Here is a tiny trained network, its code and every weight. The questions are about switching its units off for an input and a class, where a switched-off unit gives its printed mean instead of its output.

import numpy as np


def w(rows, s, z=0):
    codes = np.array(rows[::2]) - 128.0
    scale = np.full(codes.shape[1], s)
    scale[-1] = z or s
    return codes * scale


def f(y):
    return np.maximum(y, 0)


def log_softmax(a):
    a = a - a.max(-1, keepdims=True)
    return a - np.log(np.exp(a).sum(-1, keepdims=True))


def net(x, mask):
    res = np.array(x, float).reshape(1, 5) / 4 @ E
    y = f(res @ A[0][:, :-1].T + A[0][:, -1])
    res = res + np.where(mask, y, B[0][:, -1]) @ B[0][:, :-1]
    return log_softmax(res[-1] @ U[:, :-1].T + U[:, -1])


A, B = {}, {}
E = w([
[155,164,14,186],'x0',
[241,196,141,44],'x1',
[211,77,183,216],'x2',
[125,128,126,129],'x3',
[165,2,56,48],'x4',
],0.0039)
A[0] = w([
[144,100,115,100,132],'neuron 0',
[118,165,148,144,64],'neuron 1',
[235,198,149,50,37],'neuron 2',
[165,181,51,192,154],'neuron 3',
[143,121,137,121,254],'neuron 4',
[129,130,130,126,106],'neuron 5',
[145,102,203,60,96],'neuron 6',
[89,139,111,95,197],'neuron 7',
[109,198,162,153,36],'neuron 8',
[87,109,150,136,85],'neuron 9',
[122,175,144,157,74],'neuron 10',
[142,126,132,124,239],'neuron 11',
[71,175,97,28,62],'neuron 12',
[143,67,100,92,28],'neuron 13',
[65,176,74,64,34],'neuron 14',
[71,90,125,179,41],'neuron 15',
[142,57,94,82,20],'neuron 16',
[190,167,127,81,37],'neuron 17',
[47,76,211,82,168],'neuron 18',
[188,111,181,192,48],'neuron 19',
[140,3,61,59,39],'neuron 20',
[102,130,149,99,123],'neuron 21',
[245,55,175,198,33],'neuron 22',
[143,74,100,93,30],'neuron 23',
[124,121,147,119,103],'neuron 24',
[129,154,71,178,153],'neuron 25',
[116,109,219,101,44],'neuron 26',
[96,124,152,99,123],'neuron 27',
[159,89,93,98,67],'neuron 28',
[2,48,113,184,12],'neuron 29',
[78,182,94,78,27],'neuron 30',
[134,140,22,149,87],'neuron 31',
[77,159,130,101,118],'neuron 32',
[217,187,138,59,46],'neuron 33',
[85,230,167,183,55],'neuron 34',
[153,157,57,157,53],'neuron 35',
[99,127,205,119,110],'neuron 36',
[90,144,130,99,145],'neuron 37',
[99,216,184,162,19],'neuron 38',
[69,114,128,178,65],'neuron 39',
],0.0086,0.0032)
B[0] = w([
[133,165,133,118,171],'neuron 0',
[135,149,153,109,146],'neuron 1',
[25,55,151,109,210],'neuron 2',
[180,68,78,92,227],'neuron 3',
[92,202,45,146,254],'neuron 4',
[130,128,129,125,128],'neuron 5',
[179,85,78,98,192],'neuron 6',
[132,138,117,188,211],'neuron 7',
[144,162,181,86,168],'neuron 8',
[123,93,130,113,152],'neuron 9',
[148,143,168,104,160],'neuron 10',
[98,187,58,144,238],'neuron 11',
[164,88,166,218,190],'neuron 12',
[151,154,176,92,162],'neuron 13',
[167,107,166,218,172],'neuron 14',
[75,84,150,132,166],'neuron 15',
[151,162,183,86,172],'neuron 16',
[77,79,160,111,161],'neuron 17',
[187,99,55,99,252],'neuron 18',
[167,113,182,196,178],'neuron 19',
[147,196,229,81,238],'neuron 20',
[150,107,120,137,156],'neuron 21',
[168,106,183,252,207],'neuron 22',
[151,149,168,93,158],'neuron 23',
[139,115,128,122,135],'neuron 24',
[166,88,96,99,199],'neuron 25',
[186,62,116,99,165],'neuron 26',
[151,105,112,128,160],'neuron 27',
[155,135,165,93,165],'neuron 28',
[17,55,163,109,214],'neuron 29',
[158,125,164,202,157],'neuron 30',
[181,57,107,90,184],'neuron 31',
[155,122,138,168,171],'neuron 32',
[44,63,149,105,195],'neuron 33',
[158,187,202,71,220],'neuron 34',
[178,63,131,88,156],'neuron 35',
[170,86,115,99,182],'neuron 36',
[141,127,129,167,173],'neuron 37',
[145,172,206,72,188],'neuron 38',
[75,108,145,119,170],'neuron 39',
],0.034,0.0032)
U = w([
[143,208,205,67,119],'0',
[5,71,152,122,99],'1',
[147,141,111,141,248],'2',
[171,125,160,239,91],'3',
[197,85,74,82,61],'4',
[63,254,32,154,105],'5',
],0.0059,0.012)

Each question gives the input, the list of numbers given to net, and the class t.
The units are the neurons (one row each of A and B). Each row of codes is followed by its name. A weight is (code - 128) times the scale printed after its matrix; where a second scale follows, it is the last column's (A, B and U).
mask holds one flag per neuron, in row order. A switched-off neuron (its flag False) gives its mean, the last column of its row in B, instead of its output. The means were averaged over made-up inputs and are rounded, as every weight is.
A unit's drop is (log p(t) with every unit on - log p(t) with that unit switched off) / (log p(t) with every unit on - log p(t) with every unit switched off).
The circuit of an input: a set's keep is (log p(t) with only the set's units on - log p(t) with every unit switched off) / (log p(t) with every unit on - log p(t) with every unit switched off). Starting from the 12 units with the biggest drops (on a tie, the unit counted first), units are removed one at a time, each time the one whose removal leaves the highest keep (on an exact tie, the one counted first), for as long as the keep stays at least 0.8.
circuit, biggest first: the units of the circuit, biggest drop first
unit that matters most: the unit with the biggest drop
top k neurons: the k neurons with the biggest drops, biggest first
drop of u: that unit's drop, to one decimal
input [7,-5,1,-5,0], class 4: unit that matters most => neuron 3
input [-7,-7,7,-1,-1], class 1: top 4 neurons => (neuron 29; neuron 15; neuron 39; neuron 3)
input [-7,5,6,3,7], class 0: top 4 neurons => (neuron 20; neuron 16; neuron 13; neuron 3)
input [-3,4,8,-6,0], class 3: top 2 neurons => (neuron 22; neuron 19)
input [7,3,4,-3,2], class 4: top 4 neurons => (neuron 3; neuron 31; neuron 35; neuron 25)
input [0,6,8,5,3], class 3: top 3 neurons => (neuron 22; neuron 19; neuron 29)
input [7,3,8,-4,3], class 3: top 2 neurons => (neuron 22; neuron 19)
input [6,-7,8,7,8], class 0: top 2 neurons => (neuron 20; neuron 16)
input [3,3,-4,-3,2], class 3: circuit, biggest first => (neuron 12; neuron 14)
input [6,2,1,-2,-4], class 4: circuit, biggest first => (neuron 3; neuron 25)
input [-7,8,-7,0,-3], class 1: top 2 neurons => (neuron 2; neuron 33)
input [5,8,-8,-3,8], class 0: top 3 neurons => (neuron 20; neuron 16; neuron 28)
input [-1,-1,3,5,-5], class 0: top 2 neurons => (neuron 34; neuron 38)
input [-7,8,4,-5,5], class 1: unit that matters most => neuron 2
input [0,6,4,1,-2], class 1: top 2 neurons => (neuron 2; neuron 33)
input [-6,-1,-3,4,-2], class 4: circuit, biggest first => (neuron 18; neuron 36)
input [3,6,3,2,1], class 1: circuit, biggest first => (neuron 2; neuron 33)
input [-7,2,-8,3,0], class 3: circuit, biggest first => (neuron 12; neuron 14)
input [-3,2,-8,4,7], class 3: drop of neuron 16 => -0.1
input [-3,-7,-4,-4,3], class 1: drop of neuron 25 => 0.0
input [-8,6,3,-3,5], class 4: unit that matters most => neuron 6
input [-8,0,5,-6,-4], class 4: drop of neuron 26 => 0.2
